Here is a tiny trained network, its code and every weight. The questions are about switching its units off for an input and a target symbol, where a switched-off unit gives its printed mean instead of its output.

import numpy as np


def w(rows, s, z=0):
    codes = np.array(rows[::2]) - 128.0
    scale = np.full(codes.shape[1], s)
    scale[-1] = z or s
    return codes * scale


def norm(h):
    return h / np.sqrt((h * h).mean(-1, keepdims=True) + 1e-5)


def f(y):
    return np.maximum(y, 0)


def softmax(a):
    e = np.exp(a - a.max(-1, keepdims=True))
    return e / e.sum(-1, keepdims=True)


def log_softmax(a):
    a = a - a.max(-1, keepdims=True)
    return a - np.log(np.exp(a).sum(-1, keepdims=True))


def net(x, mask):
    ids = ['βγδεζλμξπστφω'.index(c) for c in x.split()]
    T = len(ids)
    res = E[ids] + P[:T]
    u = 0
    for l in range(2):
        r = norm(res)
        for j in range(3):
            rows = slice(2 * j, 2 * j + 2)
            q, k, v = (r @ M[l][rows].T for M in (Q, K, V))
            z = softmax(np.where(np.tri(T) > 0, q @ k.T / 2**0.5, -1e9)) @ v
            o = O[l][rows]
            res = res + np.where(mask[u + j], z, o[:, -1]) @ o[:, :-1]
        u += 3
        y = f(norm(res) @ A[l][:, :-1].T + A[l][:, -1])
        res = res + np.where(mask[u : u + 16], y, B[l][:, -1]) @ B[l][:, :-1]
        u += 16
    return log_softmax(norm(res)[-1] @ U[:, :-1].T + U[:, -1])


Q, K, V, O, A, B = {}, {}, {}, {}, {}, {}
E = w([
[71,7,4,124,209],'β',
[140,209,139,118,39],'γ',
[118,117,131,142,91],'δ',
[105,103,89,22,102],'ε',
[4,124,143,140,189],'ζ',
[131,129,145,142,95],'λ',
[135,130,142,134,110],'μ',
[129,120,137,133,96],'ξ',
[179,97,31,130,133],'π',
[124,130,141,146,101],'σ',
[133,206,114,144,150],'τ',
[136,121,144,138,91],'φ',
[123,117,82,232,160],'ω',
],0.021)
P = w([
[154,61,174,81,255],'0',
[19,128,91,138,106],'1',
[30,105,99,120,126],'2',
[56,87,120,128,103],'3',
[88,165,16,205,54],'4',
[100,166,46,232,55],'5',
],0.0061)
Q[0] = w([
[123,68,159,146,166],'0.h0',
[150,185,45,127,147],'0.h0',
[131,191,153,140,96],'0.h1',
[187,202,5,132,131],'0.h1',
[63,160,215,61,107],'0.h2',
[143,179,129,154,180],'0.h2',
],0.013)
K[0] = w([
[223,147,214,111,112],'0.h0',
[86,160,53,159,41],'0.h0',
[111,220,124,166,169],'0.h1',
[13,172,30,165,57],'0.h1',
[123,112,234,112,204],'0.h2',
[8,147,124,156,100],'0.h2',
],0.011)
V[0] = w([
[137,207,194,53,141],'0.h0',
[46,114,235,254,114],'0.h0',
[215,122,170,111,19],'0.h1',
[155,227,110,159,177],'0.h1',
[96,168,136,149,79],'0.h2',
[182,121,89,164,108],'0.h2',
],0.0074)
O[0] = w([
[1,181,103,187,183,127],'0.h0',
[164,124,228,141,160,253],'0.h0',
[130,141,202,10,133,180],'0.h1',
[98,225,105,185,65,214],'0.h1',
[220,173,146,140,117,192],'0.h2',
[149,99,93,110,109,118],'0.h2',
],0.0077,0.0031)
A[0] = w([
[169,155,31,82,132,73],'0.n0',
[92,49,170,22,91,17],'0.n1',
[161,88,167,131,117,85],'0.n2',
[106,176,93,175,204,44],'0.n3',
[172,50,167,234,100,48],'0.n4',
[195,187,128,72,254,99],'0.n5',
[84,211,156,18,104,7],'0.n6',
[159,195,1,118,188,78],'0.n7',
[40,86,174,132,125,31],'0.n8',
[153,207,146,89,78,130],'0.n9',
[84,179,117,90,70,108],'0.n10',
[93,58,107,174,193,79],'0.n11',
[139,82,172,104,77,106],'0.n12',
[23,93,91,117,218,1],'0.n13',
[69,100,113,172,125,69],'0.n14',
[163,35,94,153,99,108],'0.n15',
],0.0094,0.0057)
B[0] = w([
[129,152,135,92,147,145],'0.n0',
[39,151,167,67,188,166],'0.n1',
[123,177,137,108,119,144],'0.n2',
[209,146,177,93,192,158],'0.n3',
[202,152,70,162,107,163],'0.n4',
[19,182,201,139,120,142],'0.n5',
[208,14,132,122,106,196],'0.n6',
[190,181,185,68,145,167],'0.n7',
[121,165,225,148,245,154],'0.n8',
[107,15,208,152,154,255],'0.n9',
[122,59,184,81,130,214],'0.n10',
[135,39,112,185,183,162],'0.n11',
[148,180,137,101,97,168],'0.n12',
[83,2,135,211,157,159],'0.n13',
[134,152,87,163,133,150],'0.n14',
[201,126,68,74,81,163],'0.n15',
],0.0075,0.0068)
Q[1] = w([
[117,123,146,182,81],'1.h0',
[124,188,162,152,209],'1.h0',
[112,145,178,91,48],'1.h1',
[132,211,105,149,96],'1.h1',
[4,118,194,99,86],'1.h2',
[121,186,173,196,108],'1.h2',
],0.015)
K[1] = w([
[59,94,57,138,105],'1.h0',
[111,246,165,100,156],'1.h0',
[133,104,242,68,37],'1.h1',
[143,139,147,188,45],'1.h1',
[59,213,148,178,211],'1.h2',
[109,155,152,241,95],'1.h2',
],0.013)
V[1] = w([
[69,169,144,83,154],'1.h0',
[191,81,116,109,64],'1.h0',
[97,215,117,172,10],'1.h1',
[216,170,174,159,194],'1.h1',
[187,157,94,113,254],'1.h2',
[67,78,112,168,125],'1.h2',
],0.0068)
O[1] = w([
[202,99,109,133,157,168],'1.h0',
[96,164,116,99,144,75],'1.h0',
[96,29,167,73,111,1],'1.h1',
[86,143,34,168,144,179],'1.h1',
[180,188,109,166,254,34],'1.h2',
[151,50,143,142,158,105],'1.h2',
],0.0081,0.001)
A[1] = w([
[116,96,50,50,130,148],'1.n0',
[83,81,107,156,135,107],'1.n1',
[208,158,91,79,170,1],'1.n2',
[213,115,115,186,100,80],'1.n3',
[101,83,104,149,116,60],'1.n4',
[116,82,71,143,101,84],'1.n5',
[135,51,136,104,154,101],'1.n6',
[58,168,141,101,143,75],'1.n7',
[178,180,111,146,142,131],'1.n8',
[156,190,138,176,121,104],'1.n9',
[128,78,86,150,136,33],'1.n10',
[110,88,112,154,150,94],'1.n11',
[137,170,167,123,179,95],'1.n12',
[185,147,26,160,134,108],'1.n13',
[157,97,174,103,108,122],'1.n14',
[130,75,5,155,149,97],'1.n15',
],0.016,0.0093)
B[1] = w([
[55,220,56,122,118,174],'1.n0',
[161,120,79,148,147,163],'1.n1',
[195,126,161,23,5,141],'1.n2',
[124,101,172,172,132,195],'1.n3',
[199,140,84,119,135,139],'1.n4',
[152,94,77,137,104,156],'1.n5',
[80,160,71,101,95,185],'1.n6',
[188,102,136,120,199,145],'1.n7',
[114,153,100,183,68,187],'1.n8',
[138,162,132,194,113,191],'1.n9',
[150,91,131,29,168,141],'1.n10',
[139,124,99,141,172,156],'1.n11',
[138,142,76,128,91,183],'1.n12',
[154,86,191,144,91,202],'1.n13',
[88,100,128,168,70,255],'1.n14',
[152,115,228,51,111,194],'1.n15',
],0.012,0.0074)
U = w([
[130,229,104,188,128,168],'β',
[253,66,177,159,161,51],'γ',
[210,166,91,53,91,127],'δ',
[176,49,56,91,147,165],'ε',
[18,82,187,118,103,123],'ζ',
[69,153,46,94,116,159],'λ',
[171,101,80,139,99,50],'μ',
[116,49,11,182,89,2],'ξ',
[141,137,140,101,165,161],'π',
[138,152,181,93,162,189],'σ',
[151,160,188,109,170,155],'τ',
[160,106,104,118,129,80],'φ',
[81,75,127,191,197,173],'ω',
],0.013,0.0049)

Each question gives the input, a string of symbols that net reads in full, and the target symbol t.
The units are the heads (2 rows each of Q, K, V and O) and the neurons (one row each of A and B). Each row of codes is followed by its name. A weight is (code - 128) times the scale printed after its matrix; where a second scale follows, it is the last column's (O, A, B and U).
mask holds one flag per unit, layer by layer, with each layer's heads first. A switched-off unit (its flag False) gives its mean, the last column of its rows in O or B, instead of its output. The means were averaged over made-up inputs and are rounded, as every weight is.
A unit's drop is (log p(t) with every unit on - log p(t) with that unit switched off) / (log p(t) with every unit on - log p(t) with every unit switched off).
The circuit of an input: a set's keep is (log p(t) with only the set's units on - log p(t) with every unit switched off) / (log p(t) with every unit on - log p(t) with every unit switched off). Starting from the 12 units with the biggest drops (on a tie, the unit counted first), units are removed one at a time, each time the one whose removal leaves the highest keep (on an exact tie, the one counted first), for as long as the keep stays at least 0.8.
circuit, biggest first: the units of the circuit, biggest drop first
unit that matters most: the unit with the biggest drop
top k neurons: the k neurons with the biggest drops, biggest first
which heads matter: for each layer, one digit per head in row order, 1 if its drop is at least 0.15 and else 0, layers parted by /
input φ φ ζ σ, target σ: unit that matters most -> 0.h1
input γ γ σ μ ω, target γ: circuit, biggest first -> 1.n15, 1.n14
input μ τ σ, target ω: top 2 neurons -> 0.n8, 0.n13
input δ γ γ σ, target δ: top 2 neurons -> 0.n9, 0.n1
input δ γ τ ε μ σ, target ξ: circuit, biggest first -> 1.n15, 1.n13
input τ τ ω ω λ γ, target ζ: circuit, biggest first -> 1.h1, 0.n9
input π τ ε δ, target λ: which heads matter -> 100 / 000
input ε π λ μ, target ε: top 2 neurons -> 0.n13, 1.n15
input λ ε σ, target τ: which heads matter -> 010 / 010
input ζ μ γ ξ, target γ: which heads matter -> 110 / 000
input τ μ γ σ, target ξ: which heads matter -> 010 / 010
input γ τ τ γ, target β: which heads matter -> 010 / 001
input ζ τ τ γ γ τ, target ζ: which heads matter -> 000 / 011
input ε τ γ ω τ, target ζ: which heads matter -> 010 / 011
input ε μ ξ, target ε: which heads matter -> 111 / 000
input δ μ ζ δ, target δ: which heads matter -> 110 / 010
input φ τ ω, target γ: which heads matter -> 000 / 000
input τ τ τ μ, target ξ: unit that matters most -> 0.h1
input ζ γ μ, target γ: which heads matter -> 010 / 000
input μ σ σ, target ω: unit that matters most -> 0.n8
input λ γ λ, target τ: top 3 neurons -> 0.n8, 0.n9, 1.n7
input σ γ ε μ, target β: top 2 neurons -> 0.n9, 1.n12
